Below are the code and all the weights of a small trained network. Each question names an input and a class and asks about switching units off, where a switched-off unit gives its printed mean instead of its output.

import numpy as np


def w(rows, s, z=0):
    codes = np.array(rows[::2]) - 128.0
    scale = np.full(codes.shape[1], s)
    scale[-1] = z or s
    return codes * scale


def f(y):
    return np.maximum(y, 0)


def log_softmax(a):
    a = a - a.max(-1, keepdims=True)
    return a - np.log(np.exp(a).sum(-1, keepdims=True))


def net(x, mask):
    res = np.array(x, float).reshape(1, 7) / 4 @ E
    y = f(res @ A[0][:, :-1].T + A[0][:, -1])
    res = res + np.where(mask, y, B[0][:, -1]) @ B[0][:, :-1]
    return log_softmax(res[-1] @ U[:, :-1].T + U[:, -1])


A, B = {}, {}
E = w([
[209,72,103,183,174,195,217,73],'x0',
[128,131,129,133,125,129,127,124],'x1',
[64,122,158,86,62,105,254,110],'x2',
[86,107,138,32,159,231,109,115],'x3',
[126,54,207,110,164,60,86,63],'x4',
[96,218,148,128,235,107,165,116],'x5',
[254,178,172,54,103,121,141,134],'x6',
],0.0091)
A[0] = w([
[140,66,173,118,137,109,119,118,105],'N0',
[154,132,115,145,146,125,52,167,65],'N1',
[114,123,133,74,157,188,132,89,100],'N2',
[63,171,173,72,108,105,53,192,3],'N3',
[210,61,104,177,197,215,217,56,24],'N4',
[168,140,112,204,99,15,155,152,70],'N5',
[159,134,117,141,162,130,53,135,56],'N6',
[237,165,169,66,105,112,133,134,92],'N7',
[100,102,138,35,134,191,95,144,82],'N8',
[111,230,79,144,119,202,156,170,98],'N9',
[101,235,146,130,254,103,163,94,126],'N10',
[169,113,114,164,161,159,52,147,88],'N11',
[92,118,136,45,172,219,122,109,80],'N12',
[154,138,43,139,133,172,177,157,88],'N13',
[150,156,103,136,198,134,78,126,74],'N14',
[161,134,102,151,157,154,70,130,32],'N15',
[112,75,193,92,161,50,77,25,78],'N16',
[120,183,149,127,216,124,152,141,67],'N17',
[97,211,43,104,84,139,111,196,95],'N18',
[77,110,137,111,92,112,204,118,43],'N19',
[163,50,99,132,56,157,83,150,112],'N20',
[94,148,184,104,61,112,208,111,2],'N21',
[51,103,73,185,158,130,100,115,76],'N22',
[158,132,114,156,154,128,84,142,60],'N23',
[121,106,213,123,187,86,107,73,85],'N24',
[111,83,121,48,148,186,128,148,55],'N25',
[236,191,179,61,122,128,128,132,63],'N26',
],0.0086,0.0025)
B[0] = w([
[160,125,148,156,121,169,125,136,167],'N0',
[117,157,145,76,127,121,185,96,180],'N1',
[185,169,84,159,139,83,125,105,177],'N2',
[114,131,150,74,152,33,92,173,219],'N3',
[79,127,182,38,151,2,49,204,245],'N4',
[179,207,52,196,174,66,126,112,201],'N5',
[116,156,157,78,132,144,185,106,177],'N6',
[43,76,61,149,158,183,104,134,204],'N7',
[177,180,87,169,139,83,108,111,198],'N8',
[164,100,188,175,128,162,139,159,204],'N9',
[137,64,115,133,3,126,59,78,221],'N10',
[115,154,141,74,113,142,195,89,191],'N11',
[169,177,74,184,147,98,125,104,202],'N12',
[163,113,199,136,137,151,120,179,187],'N13',
[119,159,140,84,117,145,173,67,176],'N14',
[122,176,139,68,141,148,196,86,171],'N15',
[182,114,194,170,159,203,153,184,217],'N16',
[151,73,121,127,54,135,101,85,177],'N17',
[170,94,204,135,152,162,126,186,200],'N18',
[116,161,141,73,144,167,188,71,191],'N19',
[142,85,117,125,45,133,113,81,201],'N20',
[127,169,138,69,143,145,195,70,196],'N21',
[45,91,84,141,180,181,118,118,200],'N22',
[126,175,130,98,129,141,174,86,164],'N23',
[166,111,165,167,124,179,136,170,188],'N24',
[165,172,93,185,136,102,124,118,183],'N25',
[24,76,74,158,173,175,117,141,206],'N26',
],0.0084,0.011)
U = w([
[124,164,145,74,131,146,207,72,37],'0',
[111,131,160,87,144,58,83,179,253],'1',
[181,115,185,174,138,183,138,172,31],'2',
[181,176,54,187,151,89,124,103,69],'3',
[36,93,71,156,168,174,116,125,159],'4',
[147,93,118,127,3,131,94,79,202],'5',
],0.016,0.0027)

Each question gives the input, the list of numbers given to net, and the class t.
The units are the neurons (one row each of A and B). Each row of codes is followed by its name. A weight is (code - 128) times the scale printed after its matrix; where a second scale follows, it is the last column's (A, B and U).
mask holds one flag per neuron, in row order. A switched-off neuron (its flag False) gives its mean, the last column of its row in B, instead of its output. The means were averaged over made-up inputs and are rounded, as every weight is.
A unit's drop is (log p(t) with every unit on - log p(t) with that unit switched off) / (log p(t) with every unit on - log p(t) with every unit switched off).
The circuit of an input: a set's keep is (log p(t) with only the set's units on - log p(t) with every unit switched off) / (log p(t) with every unit on - log p(t) with every unit switched off). Starting from the 12 units with the biggest drops (on a tie, the unit counted first), units are removed one at a time, each time the one whose removal leaves the highest keep (on an exact tie, the one counted first), for as long as the keep stays at least 0.8.
circuit, biggest first: the units of the circuit, biggest drop first
unit that matters most: the unit with the biggest drop
top k neurons: the k neurons with the biggest drops, biggest first
drop of u: that unit's drop, to one decimal
input [5,-8,4,-1,-6,5,2], class 2: unit that matters most : N9
input [-3,4,-4,7,2,0,6], class 3: circuit, biggest first : [N8, N12]
input [1,-6,5,-3,2,-6,8], class 4: circuit, biggest first : [N7, N26]
input [-6,5,-2,1,7,-1,7], class 2: top 3 neurons : [N16, N4, N24]
input [5,1,-4,3,6,-6,7], class 4: circuit, biggest first : [N7, N26]
input [1,-5,-6,5,-6,6,-3], class 0: top 2 neurons : [N14, N15]
input [7,-6,6,5,-8,0,6], class 2: top 3 neurons : [N9, N13, N3]
input [8,1,-8,-6,1,-2,-3], class 0: top 2 neurons : [N11, N15]
input [-4,-7,2,-6,0,1,-4], class 3: top 2 neurons : [N4, N5]
input [6,0,2,1,8,-1,-2], class 2: top 4 neurons : [N16, N24, N3, N0]
input [-5,8,-1,6,8,1,3], class 2: top 2 neurons : [N16, N4]
input [8,3,-2,5,-8,7,-5], class 1: top 2 neurons : [N4, N16]
input [7,7,-7,7,-3,-6,-4], class 0: circuit, biggest first : [N11, N15]
input [-5,1,1,0,7,4,8], class 4: unit that matters most : N26
input [1,0,-6,5,6,-7,8], class 4: top 3 neurons : [N26, N7, N10]
input [-4,-2,-5,3,-7,7,4], class 2: top 2 neurons : [N18, N9]
input [-6,-6,8,2,3,-7,-5], class 0: top 2 neurons : [N19, N21]
input [5,3,-4,-5,-3,-3,-4], class 1: top 2 neurons : [N4, N12]
input [3,6,3,-7,7,-7,-3], class 2: top 2 neurons : [N16, N10]
input [7,-5,-5,-4,4,-2,-5], class 1: unit that matters most : N4
input [-4,-8,7,8,4,8,6], class 3: top 4 neurons : [N12, N8, N2, N25]
input [7,-5,-8,2,6,0,7], class 0: top 4 neurons : [N11, N15, N14, N6]
input [1,4,1,2,-3,-2,-3], class 2: drop of N26 : 0.9
input [-6,-2,-7,-6,3,-7,7], class 0: drop of N1 : 0.3
input [-4,3,-7,-2,-7,-7,-1], class 0: drop of N0 : 0.0
input [8,-3,-7,5,-2,-8,5], class 1: drop of N21 : 0.1
input [-3,-1,1,-6,-5,-5,2], class 3: circuit, biggest first : [N5]
